Below are the code and all the weights of a small trained network. Each question names an input and a target symbol and asks about switching units off, where a switched-off unit gives its printed mean instead of its output.

import numpy as np


def w(rows, s, z=0):
    codes = np.array(rows[::2]) - 128.0
    scale = np.full(codes.shape[1], s)
    scale[-1] = z or s
    return codes * scale


def norm(h):
    return h / np.sqrt((h * h).mean(-1, keepdims=True) + 1e-5)


def f(y):
    return np.maximum(y, 0)


def softmax(a):
    e = np.exp(a - a.max(-1, keepdims=True))
    return e / e.sum(-1, keepdims=True)


def log_softmax(a):
    a = a - a.max(-1, keepdims=True)
    return a - np.log(np.exp(a).sum(-1, keepdims=True))


def net(x, mask):
    ids = ['αβγδθλμξστφψω'.index(c) for c in x.split()]
    T = len(ids)
    res = E[ids] + P[:T]
    r = norm(res)
    for j in range(3):
        rows = slice(2 * j, 2 * j + 2)
        q, k, v = (r @ M[0][rows].T for M in (Q, K, V))
        z = softmax(np.where(np.tri(T) > 0, q @ k.T / 2**0.5, -1e9)) @ v
        o = O[0][rows]
        res = res + np.where(mask[j], z, o[:, -1]) @ o[:, :-1]
    y = f(norm(res) @ A[0][:, :-1].T + A[0][:, -1])
    res = res + np.where(mask[3:19], y, B[0][:, -1]) @ B[0][:, :-1]
    return log_softmax(norm(res)[-1] @ U[:, :-1].T + U[:, -1])


Q, K, V, O, A, B = {}, {}, {}, {}, {}, {}
E = w([
[132,53,214],'α',
[144,118,148],'β',
[127,54,228],'γ',
[216,150,172],'δ',
[22,212,157],'θ',
[137,199,118],'λ',
[98,128,113],'μ',
[98,125,251],'ξ',
[48,110,21],'σ',
[176,146,66],'τ',
[180,84,129],'φ',
[104,252,154],'ψ',
[132,200,120],'ω',
],0.019)
P = w([
[27,87,214],'0',
[31,44,235],'1',
[7,220,110],'2',
[58,35,239],'3',
[10,226,100],'4',
[72,22,239],'5',
[4,231,97],'6',
],0.003)
Q[0] = w([
[136,153,129],'H0',
[45,177,3],'H0',
[54,62,110],'H1',
[106,126,74],'H1',
[132,25,79],'H2',
[161,125,122],'H2',
],0.031)
K[0] = w([
[155,151,142],'H0',
[5,134,51],'H0',
[12,62,99],'H1',
[85,140,60],'H1',
[65,68,80],'H2',
[171,139,144],'H2',
],0.026)
V[0] = w([
[99,169,88],'H0',
[46,50,49],'H0',
[104,118,160],'H1',
[2,89,59],'H1',
[173,182,221],'H2',
[193,147,136],'H2',
],0.0048)
O[0] = w([
[57,188,106,82],'H0',
[21,97,96,50],'H0',
[126,176,128,146],'H1',
[84,61,254,5],'H1',
[196,60,186,188],'H2',
[225,106,134,154],'H2',
],0.0042,0.0029)
A[0] = w([
[34,107,106,3],'N0',
[117,157,84,133],'N1',
[89,235,109,136],'N2',
[81,171,57,166],'N3',
[125,254,145,151],'N4',
[45,87,146,112],'N5',
[91,169,195,117],'N6',
[150,207,96,84],'N7',
[41,153,119,181],'N8',
[86,165,228,5],'N9',
[76,130,31,117],'N10',
[109,187,157,129],'N11',
[171,97,213,101],'N12',
[162,111,148,150],'N13',
[73,158,133,85],'N14',
[154,133,37,108],'N15',
],0.0098,0.003)
B[0] = w([
[251,121,221,161],'N0',
[127,133,56,164],'N1',
[182,15,214,215],'N2',
[186,194,51,197],'N3',
[114,41,94,235],'N4',
[95,69,106,182],'N5',
[173,141,103,186],'N6',
[133,230,170,193],'N7',
[63,177,157,192],'N8',
[189,241,152,180],'N9',
[89,211,92,176],'N10',
[97,79,138,178],'N11',
[102,144,24,254],'N12',
[87,168,127,208],'N13',
[78,122,161,159],'N14',
[64,128,200,181],'N15',
],0.011,0.0047)
U = w([
[65,7,119,33],'α',
[120,203,13,27],'β',
[93,72,164,62],'γ',
[252,250,101,134],'δ',
[72,137,159,94],'θ',
[207,65,172,135],'λ',
[54,171,160,199],'μ',
[140,229,174,55],'ξ',
[17,208,71,235],'σ',
[136,229,60,1],'τ',
[153,62,17,199],'φ',
[151,164,179,37],'ψ',
[158,104,147,64],'ω',
],0.012,0.0043)

Each question gives the input, a string of symbols that net reads in full, and the target symbol t.
The units are the heads (2 rows each of Q, K, V and O) and the neurons (one row each of A and B). Each row of codes is followed by its name. A weight is (code - 128) times the scale printed after its matrix; where a second scale follows, it is the last column's (O, A, B and U).
mask holds one flag per unit, heads first, then neurons. A switched-off unit (its flag False) gives its mean, the last column of its rows in O or B, instead of its output. The means were averaged over made-up inputs and are rounded, as every weight is.
A unit's drop is (log p(t) with every unit on - log p(t) with that unit switched off) / (log p(t) with every unit on - log p(t) with every unit switched off).
The circuit of an input: a set's keep is (log p(t) with only the set's units on - log p(t) with every unit switched off) / (log p(t) with every unit on - log p(t) with every unit switched off). Starting from the 12 units with the biggest drops (on a tie, the unit counted first), units are removed one at a time, each time the one whose removal leaves the highest keep (on an exact tie, the one counted first), for as long as the keep stays at least 0.8.
circuit, biggest first: the units of the circuit, biggest drop first
unit that matters most: the unit with the biggest drop
k most important neurons: the k neurons with the biggest drops, biggest first
which heads matter: for each layer, one digit per head in row order, 1 if its drop is at least 0.15 and else 0, layers parted by /
drop when u is switched off: that unit's drop, to one decimal
input σ φ λ λ φ α α, target σ: which heads matter	001
input φ δ ω, target δ: circuit, biggest first	[H1 N2]
input θ φ θ φ φ λ, target λ: which heads matter	000
input β μ δ λ λ ψ, target λ: which heads matter	001
input λ θ δ α λ, target δ: unit that matters most	N7
input μ ψ σ θ γ, target σ: which heads matter	001
input δ β γ, target δ: 3 most important neurons	[N9 N4 N2]
input λ φ φ ω μ, target μ: which heads matter	110
input δ φ φ φ φ ξ α, target δ: circuit, biggest first	[H0 N9 N4 N12]
input μ φ β β φ, target μ: circuit, biggest first	[H2 N15 N12]
input σ ψ φ, target σ: 2 most important neurons	[N2 N15]
input φ β γ ξ φ α μ, target μ: 4 most important neurons	[N8 N0 N5 N12]
input ξ φ φ δ ξ δ φ, target δ: 3 most important neurons	[N2 N4 N12]
input φ φ δ φ ψ β φ, target δ: unit that matters most	H0
input λ φ σ ω δ λ γ, target δ: 2 most important neurons	[N9 N6]
input φ λ σ ξ γ, target σ: 3 most important neurons	[N2 N12 N9]
input λ φ λ, target λ: drop when N12 is switched off	0.2
input φ σ σ φ φ φ φ, target σ: drop when H2 is switched off	0.8
input φ λ σ σ τ, target σ: drop when N13 is switched off	-0.1
input δ λ θ φ λ, target δ: drop when H0 is switched off	0.1
